After every row comes one of two labels: whether the row has a hidden trait. Each part has its own trait and labels.
In the rows, 128 means zero.
[124, 141, 69, 155, 125, 123, 65, 154, 6, 134, 131, 167, 134, 122, 109, 122, 133, 95, 153, 72, 185, 130, 124, 147, 130, 153, 116, 142, 116, 117, 125, 109, 129, 106, 143, 129, 119, 109, 116, 153, 102, 113, 128]
T
[123, 207, 108, 136, 126, 136, 127, 142, 243, 126, 120, 102, 135, 132, 130, 132, 141, 129, 122, 103, 160, 122, 139, 146, 124, 131, 106, 140, 122, 135, 124, 134, 132, 110, 128, 127, 110, 119, 122, 119, 121, 133, 118]
D
[121, 183, 123, 130, 131, 138, 127, 140, 210, 128, 115, 111, 137, 133, 128, 140, 136, 125, 121, 102, 156, 126, 134, 143, 124, 133, 109, 137, 127, 137, 125, 133, 140, 114, 126, 127, 103, 111, 128, 121, 114, 132, 123]
D
[124, 99, 94, 131, 122, 124, 90, 119, 46, 127, 131, 120, 135, 129, 145, 136, 149, 145, 112, 99, 63, 118, 139, 136, 140, 116, 138, 120, 143, 133, 128, 123, 144, 112, 123, 127, 112, 116, 106, 131, 137, 139, 142]
D
[121, 164, 145, 124, 138, 132, 96, 134, 77, 127, 128, 164, 133, 126, 127, 138, 141, 148, 123, 130, 112, 134, 125, 127, 161, 106, 140, 134, 124, 119, 123, 126, 133, 117, 130, 131, 135, 138, 108, 119, 126, 130, 130]
T
[122, 168, 116, 134, 126, 134, 146, 152, 232, 132, 120, 124, 137, 134, 132, 139, 136, 128, 108, 96, 171, 130, 133, 147, 127, 136, 109, 135, 132, 136, 126, 125, 129, 114, 126, 126, 109, 95, 127, 120, 105, 130, 119]
D
[129, 135, 77, 136, 123, 120, 62, 154, 36, 129, 128, 171, 136, 124, 112, 121, 131, 87, 162, 71, 190, 131, 121, 151, 135, 153, 116, 141, 117, 116, 123, 118, 136, 106, 139, 128, 127, 119, 113, 144, 102, 115, 125]
T
[122, 149, 134, 105, 124, 145, 167, 118, 185, 126, 126, 92, 127, 122, 116, 131, 119, 88, 129, 137, 161, 137, 121, 123, 130, 147, 143, 145, 111, 140, 125, 112, 129, 110, 126, 131, 140, 146, 130, 151, 137, 116, 124]
D
[121, 143, 113, 115, 133, 123, 68, 123, 22, 128, 126, 111, 131, 133, 143, 138, 146, 134, 103, 86, 34, 96, 134, 137, 142, 109, 147, 124, 135, 136, 127, 133, 149, 117, 125, 126, 110, 106, 109, 124, 137, 140, 150]
D
[123, 167, 130, 152, 128, 135, 159, 143, 255, 134, 121, 122, 142, 139, 131, 139, 139, 138, 106, 90, 175, 129, 133, 147, 127, 131, 110, 139, 134, 144, 127, 123, 133, 120, 128, 127, 111, 85, 129, 125, 100, 134, 116]
D
[136, 158, 154, 84, 159, 139, 139, 167, 194, 140, 101, 92, 134, 144, 133, 152, 117, 105, 104, 92, 82, 91, 113, 151, 167, 108, 97, 159, 112, 157, 127, 131, 139, 130, 138, 123, 91, 67, 125, 110, 93, 142, 129]
D
[121, 195, 101, 138, 111, 129, 123, 122, 67, 124, 132, 121, 132, 124, 128, 131, 128, 138, 118, 108, 113, 127, 136, 127, 127, 132, 146, 124, 126, 133, 126, 106, 127, 113, 120, 130, 122, 127, 118, 136, 141, 127, 137]
D
[124, 201, 97, 119, 113, 134, 90, 135, 215, 124, 120, 104, 132, 127, 130, 127, 128, 117, 129, 116, 123, 125, 139, 134, 121, 133, 107, 134, 118, 129, 122, 148, 127, 108, 125, 128, 110, 151, 115, 122, 135, 131, 130]
D
[119, 139, 81, 134, 127, 125, 50, 122, 65, 128, 128, 135, 138, 137, 146, 134, 153, 159, 101, 91, 74, 116, 140, 137, 155, 118, 144, 118, 138, 131, 128, 147, 146, 112, 127, 126, 106, 104, 108, 132, 139, 137, 144]
D

Part 2:
[121, 117, 169, 143, 146, 136, 149, 102, 111, 134, 128, 113, 143, 85, 161, 128, 150, 123, 123, 92, 115, 123, 181, 128, 104, 143, 154, 141, 147, 135, 142, 129, 131, 170, 125, 145, 133, 127, 120, 131, 118, 115, 106, 102, 130, 117, 127, 130, 142, 118, 148, 129, 127, 113, 156, 121, 152, 152, 136, 169, 152, 176, 144, 150, 127, 126, 132, 158, 105, 111, 77]
<18>
[147, 124, 96, 148, 102, 146, 108, 150, 136, 128, 127, 126, 119, 174, 119, 139, 116, 109, 137, 151, 137, 125, 82, 122, 143, 109, 139, 112, 124, 114, 111, 125, 110, 92, 110, 111, 137, 105, 134, 114, 174, 158, 141, 154, 98, 131, 128, 129, 158, 122, 148, 149, 149, 134, 102, 151, 107, 138, 109, 98, 134, 119, 109, 108, 137, 126, 125, 124, 150, 156, 146]
<20>
[128, 143, 48, 167, 148, 150, 130, 137, 116, 160, 143, 120, 102, 165, 128, 151, 128, 155, 131, 126, 134, 168, 120, 120, 109, 133, 139, 131, 138, 129, 130, 94, 132, 88, 112, 139, 120, 108, 121, 120, 126, 151, 129, 148, 115, 131, 100, 122, 163, 131, 114, 100, 78, 149, 206, 163, 139, 150, 94, 105, 162, 130, 139, 117, 126, 169, 123, 139, 148, 100, 210]
<18>
[131, 105, 166, 143, 122, 148, 146, 106, 137, 128, 124, 154, 139, 109, 158, 117, 140, 86, 135, 82, 141, 144, 159, 109, 126, 124, 149, 152, 147, 123, 118, 153, 121, 108, 119, 130, 152, 88, 132, 126, 178, 131, 135, 128, 117, 125, 120, 142, 168, 122, 143, 163, 136, 99, 107, 135, 113, 139, 119, 157, 122, 165, 102, 127, 109, 101, 138, 164, 137, 134, 121]
<18>
[138, 145, 35, 146, 133, 141, 110, 144, 124, 155, 130, 131, 105, 150, 100, 141, 104, 146, 124, 175, 146, 138, 117, 179, 119, 127, 114, 110, 122, 124, 129, 101, 129, 92, 121, 111, 113, 117, 115, 134, 123, 148, 143, 148, 122, 144, 104, 131, 148, 139, 126, 117, 92, 176, 139, 141, 142, 130, 108, 90, 117, 95, 122, 107, 134, 146, 139, 121, 143, 117, 169]
<18>
[117, 122, 161, 106, 115, 98, 135, 153, 135, 93, 132, 117, 128, 155, 142, 118, 132, 136, 138, 101, 114, 139, 71, 58, 156, 124, 116, 152, 123, 131, 114, 148, 135, 111, 133, 147, 124, 155, 152, 105, 115, 120, 120, 131, 141, 118, 160, 104, 93, 116, 101, 118, 171, 97, 142, 125, 101, 117, 135, 137, 147, 116, 137, 133, 125, 105, 100, 111, 137, 142, 145]
<20>
[135, 141, 163, 140, 111, 147, 107, 120, 129, 124, 131, 100, 141, 148, 121, 142, 130, 120, 128, 193, 106, 78, 120, 126, 113, 119, 151, 133, 127, 121, 137, 116, 104, 172, 117, 122, 150, 123, 124, 126, 157, 154, 111, 129, 97, 121, 149, 133, 133, 118, 166, 140, 128, 126, 98, 134, 130, 135, 138, 109, 152, 169, 147, 145, 151, 156, 128, 122, 105, 150, 75]
<20>
[133, 153, 65, 161, 146, 154, 121, 126, 126, 167, 138, 129, 110, 163, 101, 148, 121, 144, 127, 151, 140, 149, 140, 152, 109, 130, 132, 124, 134, 126, 134, 102, 127, 102, 117, 131, 129, 103, 119, 132, 134, 153, 140, 143, 107, 136, 112, 133, 168, 138, 120, 109, 70, 151, 171, 154, 145, 142, 104, 111, 130, 138, 128, 114, 128, 147, 137, 135, 144, 102, 171]
<18>
[134, 152, 30, 155, 131, 138, 116, 158, 120, 149, 139, 121, 103, 178, 112, 147, 115, 153, 132, 160, 124, 151, 96, 125, 123, 121, 126, 126, 127, 127, 124, 95, 130, 92, 114, 126, 117, 124, 123, 122, 121, 154, 135, 151, 113, 132, 116, 116, 150, 127, 117, 107, 81, 162, 175, 160, 133, 132, 94, 82, 142, 105, 138, 111, 136, 145, 118, 116, 149, 113, 200]
<18>
[114, 152, 137, 148, 151, 133, 129, 134, 108, 130, 143, 92, 132, 140, 137, 138, 148, 163, 125, 127, 102, 125, 125, 103, 104, 144, 147, 161, 134, 137, 147, 100, 130, 176, 126, 152, 125, 143, 125, 122, 91, 138, 98, 115, 123, 111, 136, 113, 122, 112, 130, 94, 90, 124, 180, 136, 140, 152, 120, 135, 179, 168, 176, 153, 141, 153, 113, 136, 110, 106, 112]
<20>
